Below are the code and all the weights of a small trained network. Each question names an input and a class and asks about switching units off, where a switched-off unit gives its printed mean instead of its output.

import numpy as np


def w(rows, s, z=0):
    codes = np.array(rows[::2]) - 128.0
    scale = np.full(codes.shape[1], s)
    scale[-1] = z or s
    return codes * scale


def norm(h):
    return h / np.sqrt((h * h).mean(-1, keepdims=True) + 1e-5)


def f(y):
    return y / 2 * (1 + np.tanh(0.7978845608 * (y + 0.044715 * y**3)))


def log_softmax(a):
    a = a - a.max(-1, keepdims=True)
    return a - np.log(np.exp(a).sum(-1, keepdims=True))


def net(x, mask):
    res = np.array(x, float).reshape(1, 3) / 4 @ E
    u = 0
    for l in range(2):
        y = f(norm(res) @ A[l][:, :-1].T + A[l][:, -1])
        res = res + np.where(mask[u : u + 13], y, B[l][:, -1]) @ B[l][:, :-1]
        u += 13
    return log_softmax(norm(res)[-1] @ U[:, :-1].T + U[:, -1])


A, B = {}, {}
E = w([
[91,136,163,105,178,164,131,89,153,107,127,101],'x0',
[139,131,139,188,105,124,254,80,162,153,62,150],'x1',
[96,121,90,185,172,66,195,121,122,188,132,143],'x2',
],0.0063)
A[0] = w([
[174,140,113,79,155,210,164,74,184,90,84,81,70],'0.n1',
[47,132,48,167,138,68,110,62,214,141,85,133,235],'0.n2',
[81,191,138,98,196,225,157,73,199,149,114,139,207],'0.n3',
[106,132,140,190,144,125,192,151,4,121,127,132,115],'0.n4',
[155,127,232,86,141,134,184,105,224,130,74,104,215],'0.n5',
[123,150,58,141,254,57,88,157,91,176,196,133,85],'0.n6',
[32,147,214,156,163,210,135,178,142,165,113,196,3],'0.n7',
[83,122,132,94,200,78,86,113,97,132,158,79,171],'0.n8',
[197,121,129,139,142,154,148,186,111,164,70,137,89],'0.n9',
[124,162,102,204,170,150,171,8,194,93,29,139,170],'0.n10',
[172,151,28,153,50,115,130,139,237,117,160,164,129],'0.n11',
[64,153,127,103,122,128,59,187,160,121,131,125,88],'0.n12',
[109,130,145,53,73,177,84,145,110,103,137,64,62],'0.n13',
],0.0043,0.0013)
B[0] = w([
[80,102,104,176,91,77,152,144,169,154,235,106,170],'0.n1',
[160,93,235,45,252,121,131,153,64,144,146,73,204],'0.n2',
[110,153,98,67,127,61,183,99,90,220,110,170,202],'0.n3',
[162,162,110,121,208,147,49,155,186,162,155,60,171],'0.n4',
[78,131,121,70,151,107,155,121,107,213,185,142,205],'0.n5',
[93,144,155,86,174,151,149,39,86,191,221,35,239],'0.n6',
[99,135,171,133,85,140,102,123,72,199,125,148,130],'0.n7',
[230,92,151,124,143,108,188,119,121,134,140,193,190],'0.n8',
[33,177,151,118,104,94,45,192,122,115,183,176,141],'0.n9',
[77,75,114,14,156,254,155,55,44,85,112,122,255],'0.n10',
[111,210,150,101,126,201,101,121,144,103,172,167,165],'0.n11',
[161,130,126,169,117,83,160,185,164,85,82,210,166],'0.n12',
[228,121,125,217,115,116,164,212,48,126,148,84,193],'0.n13',
],0.004,0.0045)
A[1] = w([
[158,166,136,55,7,131,139,102,137,159,198,249,166],'1.n1',
[110,67,146,62,84,175,94,121,95,43,94,175,111],'1.n2',
[145,127,158,252,78,116,131,223,166,23,97,84,118],'1.n3',
[123,50,117,136,230,119,111,81,147,157,181,47,155],'1.n4',
[125,133,95,166,140,103,80,227,94,67,197,186,210],'1.n5',
[79,134,143,93,86,183,201,90,133,84,78,124,213],'1.n6',
[120,154,198,52,189,124,141,110,132,73,94,58,106],'1.n7',
[142,138,81,114,115,172,107,180,86,96,208,62,162],'1.n8',
[140,129,91,114,157,69,202,66,129,202,130,99,184],'1.n9',
[134,194,50,125,64,72,94,155,80,227,219,54,179],'1.n10',
[107,220,118,55,44,150,108,153,204,122,68,231,179],'1.n11',
[53,48,161,111,151,63,141,39,117,218,124,81,247],'1.n12',
[124,148,205,152,17,92,106,163,207,143,151,75,150],'1.n13',
],0.0042,0.0013)
B[1] = w([
[41,185,123,189,180,74,51,178,172,212,169,94,175],'1.n1',
[174,82,82,138,94,88,180,80,111,133,207,181,149],'1.n2',
[163,105,140,17,147,161,108,78,85,71,109,86,155],'1.n3',
[112,58,81,79,76,118,173,175,5,95,107,172,218],'1.n4',
[141,120,124,128,123,187,187,80,122,89,36,140,196],'1.n5',
[212,68,127,105,175,52,185,159,65,207,217,46,173],'1.n6',
[92,121,85,197,124,64,140,155,186,179,30,164,163],'1.n7',
[159,194,132,178,52,157,164,55,187,192,27,81,198],'1.n8',
[96,118,170,44,135,154,98,135,115,111,105,72,226],'1.n9',
[95,122,200,127,115,146,148,95,209,105,87,120,218],'1.n10',
[131,31,74,130,180,92,143,182,107,68,143,159,144],'1.n11',
[219,24,104,93,243,165,160,132,57,98,69,77,253],'1.n12',
[50,164,164,104,179,109,150,3,92,216,100,135,139],'1.n13',
],0.0041,0.0061)
U = w([
[39,147,106,186,180,104,67,170,183,81,56,194,108],'0',
[97,45,165,48,254,125,214,87,46,146,117,76,157],'1',
[92,156,93,133,125,114,71,90,130,46,120,183,83],'2',
[101,110,145,121,197,125,114,78,185,10,148,167,2],'3',
[224,124,163,101,61,205,94,99,98,2,47,113,165],'4',
[103,203,199,164,55,144,116,60,207,166,81,98,112],'5',
[95,92,87,157,129,72,119,184,120,143,210,170,131],'6',
],0.0082,0.0067)

Each question gives the input, the list of numbers given to net, and the class t.
The units are the neurons (one row each of A and B). Each row of codes is followed by its name. A weight is (code - 128) times the scale printed after its matrix; where a second scale follows, it is the last column's (A, B and U).
mask holds one flag per neuron, layer by layer. A switched-off neuron (its flag False) gives its mean, the last column of its row in B, instead of its output. The means were averaged over made-up inputs and are rounded, as every weight is.
A unit's drop is (log p(t) with every unit on - log p(t) with that unit switched off) / (log p(t) with every unit on - log p(t) with every unit switched off).
unit that matters most: the unit with the biggest drop
top k neurons: the k neurons with the biggest drops, biggest first
top k neurons in layer l: the k neurons of layer l with the biggest drops, biggest first
drop of u: that unit's drop, to one decimal
input [-8,4,-4], class 6: top 3 neurons => (1.n11 1.n1 0.n13)
input [-1,3,-7], class 5: top 2 neurons => (0.n1 0.n13)
input [-2,1,-3], class 4: top neuron in layer 1 => (1.n3)
input [-7,3,-3], class 0: top 2 neurons in layer 0 => (0.n10 0.n9)
input [-7,-1,-3], class 4: top 3 neurons in layer 0 => (0.n6 0.n5 0.n3)
input [-5,5,-8], class 6: top 3 neurons in layer 1 => (1.n11 1.n1 1.n12)
input [5,1,-8], class 5: top 3 neurons in layer 0 => (0.n13 0.n1 0.n10)
input [-4,0,-1], class 0: top 2 neurons => (1.n1 1.n11)
input [-8,8,-3], class 6: top 2 neurons in layer 1 => (1.n12 1.n1)
input [8,-3,-6], class 5: top 2 neurons in layer 1 => (1.n12 1.n8)
input [-7,2,-3], class 0: top 2 neurons in layer 1 => (1.n1 1.n11)
input [-8,2,1], class 0: drop of 0.n1 => 0.1
input [-3,3,-1], class 6: drop of 0.n6 => 0.3
input [3,-7,0], class 4: drop of 0.n11 => 0.0
input [-8,8,-8], class 6: drop of 1.n1 => 0.1
input [6,-5,-1], class 4: unit that matters most => 0.n13
